In the rows, zero is written as 128.
Each row of numbers belongs to one of the things below and depends on some of the facts about them. Some rows are named. Which thing is each other row?

There are 2 kinds of fact about the things: Θ, ρ.
Θ: uses; ρ: refers to
(363) -Θ-> (528); (681) -Θ-> (9); (681) -Θ-> (393)
(353) -Θ-> (9); (298) -Θ-> (9); (298) -Θ-> (1394)
(375) -Θ-> (255); (941) -Θ-> (9); (249) -Θ-> (268)
(923) -Θ-> (299); (923) -Θ-> (816); (43) -Θ-> (1394)
(230) -Θ-> (393); (126) -Θ-> (9); (126) -Θ-> (777)
(1178) -Θ-> (9); (1285) -Θ-> (581); (1285) -Θ-> (290)
(756) -Θ-> (794); (1086) -Θ-> (439); (773) -Θ-> (353)
(773) -Θ-> (299); (1413) -Θ-> (230); (255) -Θ-> (816)
(1240) -Θ-> (1370); (1381) -Θ-> (1178); (380) -Θ-> (9)
(965) -Θ-> (9); (202) -Θ-> (161); (202) -Θ-> (751)
(1414) -Θ-> (9); (1414) -Θ-> (232); (393) -Θ-> (816)
(1231) -Θ-> (528); (161) -Θ-> (1231); (161) -Θ-> (940)
(953) -Θ-> (883); (1259) -Θ-> (1357); (816) -Θ-> (9)
(435) -Θ-> (9); (435) -Θ-> (1357); (291) -Θ-> (299)
(6) -Θ-> (9); (6) -Θ-> (222); (6) -Θ-> (81)
(673) -Θ-> (9); (1432) -Θ-> (9); (1379) -Θ-> (1357)
(1379) -Θ-> (751); (806) -Θ-> (880); (1327) -Θ-> (299)
(527) -Θ-> (835); (527) -Θ-> (9); (849) -Θ-> (643)
(290) -Θ-> (794); (1407) -Θ-> (794); (1373) -Θ-> (1231)
(222) -Θ-> (351); (1110) -Θ-> (9); (209) -Θ-> (436)
(209) -Θ-> (756); (209) -Θ-> (81); (1370) -Θ-> (1054)
(1370) -Θ-> (940); (1370) -Θ-> (393); (730) -Θ-> (43)
(730) -Θ-> (439); (751) -Θ-> (9); (751) -Θ-> (816)
(183) -Θ-> (18); (427) -Θ-> (9); (528) -Θ-> (9)
(794) -Θ-> (9); (794) -Θ-> (1178); (794) -Θ-> (916)
(167) -Θ-> (9); (268) -Θ-> (883); (1145) -Θ-> (1357)
(1145) -Θ-> (1394); (1145) -Θ-> (255); (1302) -Θ-> (883)
(940) -Θ-> (816); (880) -Θ-> (232); (880) -Θ-> (1432)
(1107) -Θ-> (299); (896) -Θ-> (940); (1153) -Θ-> (183)
(975) -Θ-> (816); (507) -Θ-> (816); (737) -Θ-> (9)
(1308) -Θ-> (916); (1308) -Θ-> (1370); (643) -Θ-> (751)
(777) -Θ-> (9); (777) -Θ-> (298); (777) -Θ-> (255)
(363) -ρ-> (954); (681) -ρ-> (409); (298) -ρ-> (1381)
(375) -ρ-> (1324); (802) -ρ-> (298); (941) -ρ-> (681)
(296) -ρ-> (729); (1294) -ρ-> (835); (43) -ρ-> (284)
(230) -ρ-> (1259); (392) -ρ-> (751); (126) -ρ-> (806)
(1178) -ρ-> (309); (1285) -ρ-> (247); (901) -ρ-> (673)
(756) -ρ-> (501); (1086) -ρ-> (1202); (1357) -ρ-> (737)
(773) -ρ-> (35); (1381) -ρ-> (363); (965) -ρ-> (793)
(1054) -ρ-> (882); (1171) -ρ-> (291); (409) -ρ-> (650)
(433) -ρ-> (959); (1161) -ρ-> (11); (35) -ρ-> (998)
(581) -ρ-> (1432); (650) -ρ-> (375); (284) -ρ-> (1357)
(161) -ρ-> (570); (1356) -ρ-> (849); (890) -ρ-> (802)
(247) -ρ-> (816); (1206) -ρ-> (1178); (644) -ρ-> (730)
(1259) -ρ-> (43); (684) -ρ-> (236); (816) -ρ-> (1206)
(435) -ρ-> (643); (291) -ρ-> (975); (6) -ρ-> (941)
(673) -ρ-> (392); (1432) -ρ-> (70); (81) -ρ-> (756)
(1224) -ρ-> (1356); (607) -ρ-> (1171); (806) -ρ-> (581)
(1327) -ρ-> (1294); (1202) -ρ-> (161); (467) -ρ-> (435)
(222) -ρ-> (113); (11) -ρ-> (1389); (1110) -ρ-> (965)
(998) -ρ-> (646); (1389) -ρ-> (126); (646) -ρ-> (1215)
(252) -ρ-> (467); (730) -ρ-> (773); (751) -ρ-> (500)
(309) -ρ-> (890); (236) -ρ-> (427); (1324) -ρ-> (754)
(408) -ρ-> (9); (183) -ρ-> (684); (427) -ρ-> (81)
(835) -ρ-> (1161); (570) -ρ-> (439); (1215) -ρ-> (76)
(1284) -ρ-> (777); (1302) -ρ-> (1107); (1107) -ρ-> (1054)
(959) -ρ-> (230); (793) -ρ-> (408); (729) -ρ-> (953)
(524) -ρ-> (901); (754) -ρ-> (1086); (882) -ρ-> (607)
(1308) -ρ-> (252); (9) -ρ-> (524); (643) -ρ-> (785)
(785) -ρ-> (433); (777) -ρ-> (222)

Some things and their rows:
[161 180  96 149 171 135 182  79 139 125 123 167 140 138 142 105 107 154
 119 173 118 184 124 127 128 103 141 216 135 144 150 101] -> (392)
[190 167  84 116 148 184 198  94 121 142 103 181  93 101 114  97 121 156
 111 179  88 161  96  97 124 114 163 176 174 132 159  98] -> (1086)
[166 201 112 105 140 191 155 129 141 139 135 179 117 158 143  94 134 146
 112 153 118 166 102  84 122 122 155 185 120 113  99 118] -> (439)
[172 183  90 123 154 164 180  94 129 137 108 175 117 114 129 105 127 158
 119 172  97 159 108 102 123 112 146 176 157 136 150 100] -> (570)
[162 206 113 107 142 185 152 129 142 137 135 177 123 160 146  96 136 147
 114 153 119 165 105  88 122 123 149 186 119 115  98 118] -> (436)
[160 179  93 123 149 140 149 101 149 118 125 155 134 137 146  98 151 182
 135 145 114 151 122  95 124 116 131 169 174 127 173 112] -> (1215)
[150 201  84 120 148 178 178  76 102 142  91 143 142 114 174 100 138 151
 138 180 136 155  98 103 127  81  84 180 166 127 130  79] -> (816)
[148 210 111 101 137 200 146 122 132 132 121 176 113 144 153  96 124 159
 116 140 139 179 109  98 131 115 140 191 135  96  87 108] -> (507)
[151 219 109 106 144 203 147 127 133 132 114 174 110 144 154  96 123 161
 112 138 145 174 108 102 128 110 142 197 135  81  92 102] -> (940)
[180 179  73 113 156 174 193  95 119 150 105 168 104 120 137  88 122 155
 125 183  98 154  96 116 126 101 144 169 176 125 154  93] -> (681)
[178 204 104 122 158 192 157 151 148 146 119 161 118 169 139  97 133 143
 104 150 133 149  98  96 125 120 150 190 114  88 112 115] -> (1231)
[160 177 129 107 127 193 155 139 136 111 126 176 123 182 132 112 133 157
 121 161 103 157  81 117 118 124 128 194 127  97  89 117] -> (268)
[163 175  77 130 169 144 184  87 127 147 120 154 140 150 158  90 110 147
 136 184 118 168 113 138 134  94 122 190 152 138 144  98] -> (965)
[159 201 127 119 154 116 139  94 126 142  52 187 169 132 147 106 109 151
  93 176 102 156  97 121 135 107 155 128 151 128 143 109] -> (11)
[163 206 113 110 142 184 152 129 141 137 135 177 123 161 146  96 136 147
 114 153 120 165 105  87 122 122 150 185 118 114  98 119] -> (351)
[161 191  94 128 161 151 170  98 133 133 107 167 133 121 139 112 131 157
 123 166 101 156 115 107 124 111 132 176 149 137 147 104] -> (1224)
[186 171  86 115 146 181 198  90 121 142 107 186  93 101 117  98 123 157
 114 180  84 161  96  96 121 113 166 175 173 136 159  96] -> (650)
[162 206 113 108 142 184 152 130 141 137 134 176 122 159 146  96 136 147
 114 152 121 163 105  86 122 121 149 185 117 113  99 118] -> (18)
[190 169  83 114 144 185 201  89 120 143 108 188  88  99 114  95 121 157
 113 182  81 162  93  93 120 114 172 175 176 135 159  95] -> (1324)
[148 200 107 129 132 185 150 148 135 150 137 185 129 152 127  86 135 156
 117 159 136 162  97  88 140 138 142 187 122 122  96 121] -> (299)
[149 185  93 147 150 147 164 120 125 148  96 175 144 115 121 101 125 166
 120 174 123 154 104 115 147 126 124 171 155 140 144 109] -> (1327)

Name these rows:
No name comes twice in this set of rows, the named rows included.
[161 201 114 106 138 181 144 131 147 132 142 173 122 164 147  90 143 156
 119 145 125 164 106  84 123 124 150 184 126 109 108 121]  (76)
[193 181  80 132 169 180 192 110 130 144  88 165 101 111 119 105 123 157
 105 169 105 148 100 107 125 109 154 182 162 108 169  93]  (161)
[169 201  88 128 151 173 187  83 103 144  96 129 153 125 169  96 161 132
 133 196 126 136  82  86 122  84  69 184 146 146 139  91]  (1178)
[172 197  91 101 150 191 161 139 135 161 133 158 122 182 161  78 130 137
 124 167 132 153  94 106 129 108 136 175 128 100  98 114]  (528)
[157 181  70 117 162 149 172 101 130 143 109 148 127 142 161  95 129 156
 145 175 107 149 109 124 135 103 119 160 163 135 148 103]  (427)
[163 204 104 143 151 167 179  85 116 125  93 148 152 111 150 118 160 144
 123 180 118 141  96  72 115  98  91 191 138 146 147  92]  (1206)
[158 171  83 124 165 158 176  81 124 140 105 149 133 135 160 103  99 152
 129 166 135 186 122 132 139  96 121 197 158 125 132  96]  (751)
[161 172  80 147 177 129 194  70 135 140 138 158 147 164 162  84  92 144
 131 191 128 192 121 149 133  88 136 223 139 149 143  96]  (9)
[159 188 124 108 130 188 153 131 138 118 133 181 125 175 136 107 135 155
 121 159 105 160  89 104 116 123 137 191 123 105  92 116]  (883)
[171 214 118  87 144 180 149 133 140 127 124 162 109 149 142  72 146 140
  98 154 115 173  97 108 141 131 127 201 122 119 100 146]  (290)
[151 175  97 130 150 158 173 111 130 109  93 162 122 139 135 129 127 166
 136 171  84 148  99 131 127 117 116 180 149 128 137 103]  (1302)

The same things again, as new rows of numbers:
Some things and their rows:
[142 147 121 139 133 129 128 111 160 148 117 126 123 130 124 132 131 121
 138 141 115 159 128 143 133 131 122 123 123 114 115 136 147 107] -> (1373)
[148 148  84 169 111  89 143 132 140 154 133  72 133 143 147 114 138 157
 146 140  40 155 112 117 187 128  82 172 119  55 169 125 165  48] -> (161)
[117 151 112 127 138 141 154 130 128 134 103 108 156 132 137 154 117 119
 140 132  97 118 118 136 119 132 163 118 120 144 137 124 120 137] -> (1145)
[173 250  81 151 152  96 162 123 128 133 144  88 116  75 147 143  86 116
 126  95 148 154 148  99 131  90 179 132 135 187  83 174  87 142] -> (43)
[130 136 127 127 131 130 123 126 132 131 128 130 127 127 130 129 128 129
 123 135 127 134 128 127 125 130 126 124 125 126 132 130 136 128] -> (222)
[140 110 124 114 136 115  77 131 148 211 168 160 140 101 146 145 155 164
  85 158 116 109 100 137 132 129 187 180 111 113 126 126 164 144] -> (268)
[126  61 135 139 103 123 148 135 118 114 136 139 128 108 120 120 142 119
 160 123 126 121 131 143 144 107 137 141 120 144 105 132  90 123] -> (427)
[127  65 133 139 103 120 150 135 120 116 134 135 124 107 123 118 146 121
 161 121 125 120 132 138 148 103 135 142 124 143 102 135  89 122] -> (167)
[186 217 107 137 156 135 129 128 128 135 145 116  82  92 138 126 118 102
 102  91 163 138 139 106 149  85 121 148 152 154 112 152  94 143] -> (959)
[128 134 134 124 136 136 125 128 126 121 134 122 118 129 136 128 130 136
 120 134 134 131 125 122 111 129 118 121 129 127 137 134 136 133] -> (232)
[109 156 109 109  88 132 174 115 169 138 134 131 115 139 141 150 105 139
  96 112 154 114 139 102 140 139 120 126 168 117 109  83 138 159] -> (299)
[131 101 170 115 136 115 120 148 127 118 133 100 104 133 127 180  99 131
 122 132 116 145 110 133  87 128 125 127 108 109 119 138 148 105] -> (793)
[136 117 129 113 142 122  90 132 138 178 161 144 130 108 149 138 148 158
  94 149 127 112 104 129 117 124 160 157 117 118 135 127 156 144] -> (883)
[124 110 108 146 125 118 150 147  89 135 136  88 112 164 152  87 152 173
 130 128  70 107 114  85 137 129 105 143 139  85 161 125 158 114] -> (754)
[120 142 122 125 145 145 141 129 126 121 115 113 132 130 143 144 123 131
 132 140 112 123 122 128 107 125 139 117 130 140 140 132 127 139] -> (1394)
[128 128 139 113 139 138 115 129 126 123 130 128 111 138 134 136 117 134
 121 133 119 133 126 131 114 127 125 119 129 130 132 130 138 129] -> (644)
[124 134 139 123 135 137 125 130 128 120 129 124 123 130 137 129 126 138
 123 137 129 128 127 126 112 133 120 118 127 127 140 133 136 134] -> (882)
[ 86 130 143  77 140 149 101  93 151  69 155 176 144 131 121 158  98 140
  98 163 108 113 100 164 112 147 149  92  79 167 141 149 108 124] -> (247)
[115 128 142 119 134 135 118 125 131 114 129 131 135 128 134 138 122 139
 122 140 133 131 127 134 106 138 119 111 123 129 140 129 137 133] -> (524)
[122 132 132 123 134 135 124 127 128 121 129 126 125 128 135 130 127 135
 121 136 133 131 122 125 112 131 121 118 127 128 138 130 137 133] -> (607)
[192 185 111 120 167 201 126 132 142 155 100 145  65 118 127 138 163  53
  87  87 135 105 116 133 181  88  86 173 169 130 144 108  92 144] -> (252)

Name these rows:
No name comes twice in this set of rows, the named rows included.
[ 96 119 154 101 133 142 105 114 146  96 132 150 152 124 129 161 111 135
 120 161 142 135 121 158  92 148 129  96 104 140 143 127 131 133]  (309)
[180 241  86 149 153 105 158 124 130 140 138  94 112  78 145 143  92 110
 122  98 147 153 144 105 138  86 171 138 138 179  89 168  87 144]  (1259)
[105 155 124 107 101 118 150 123 150 140 128 127 164 161 108 136  92 132
 107  81 163 109 136 120 157 150 125 131 150 124 113  73 130 125]  (923)
[133 129 124 122 130 123 110 127 139 157 136 137 133 120 133 135 133 136
 113 142 122 125 117 131 129 130 148 142 125 120 129 129 143 133]  (249)
[ 98 114 158 111 130 134 106 126 143 106 124 140 151 120 129 159 112 133
 129 159 154 144 132 156  83 148 119 101 113 129 143 119 141 135]  (890)
[129  86 126 146 139 149 157 123  90 158 105 115  92 200 123  36 178 164
 148 120  97 111 126  73 101 143 140  97 160 104 101 149 188 143]  (409)
[ 92 153 105 126 131 153 121  99 139 108 126 156 173 119 144  91 156 150
 122 161 163 120 143 134 125 149 108  97 136 146 168 120 125 161]  (500)
[ 96 148 109 122 131 154 118 101 138 109 126 158 160 127 141  94 149 146
 122 157 152 121 142 135 123 146 112  97 135 147 161 119 128 158]  (392)
[136 136 132 128 131 127 118 122 134 133 129 133 126 131 124 127 129 128
 121 131 127 138 130 131 130 135 123 127 125 120 129 134 140 121]  (1413)
[108 134 128 118 134 143 119 117 133 113 125 142 143 127 136 121 134 139
 123 147 141 126 130 134 111 138 117 107 128 133 148 125 133 145]  (901)
[130 146 114 132 135 132 139 120 144 142 109 117 145 132 128 143 122 117
 139 133 109 137 123 142 126 132 144 124 123 131 126 129 135 116]  (202)
[124 110 164 116 134 122 119 143 127 114 133 110 109 130 128 168 105 133
 124 134 120 140 113 135  92 132 128 124 112 113 123 134 144 113]  (408)
[111 165 119  79  84 117 134 121 165 159 133 162 102 158 162 160  48 144
 113 116 122 139 167 135 153 119 121 134 189 139 114  59 158 160]  (1327)
[126 138 128 124 133 132 129 125 133 132 119 127 133 130 132 141 121 124
 126 136 115 134 125 132 119 131 137 120 125 132 130 128 137 128]  (730)

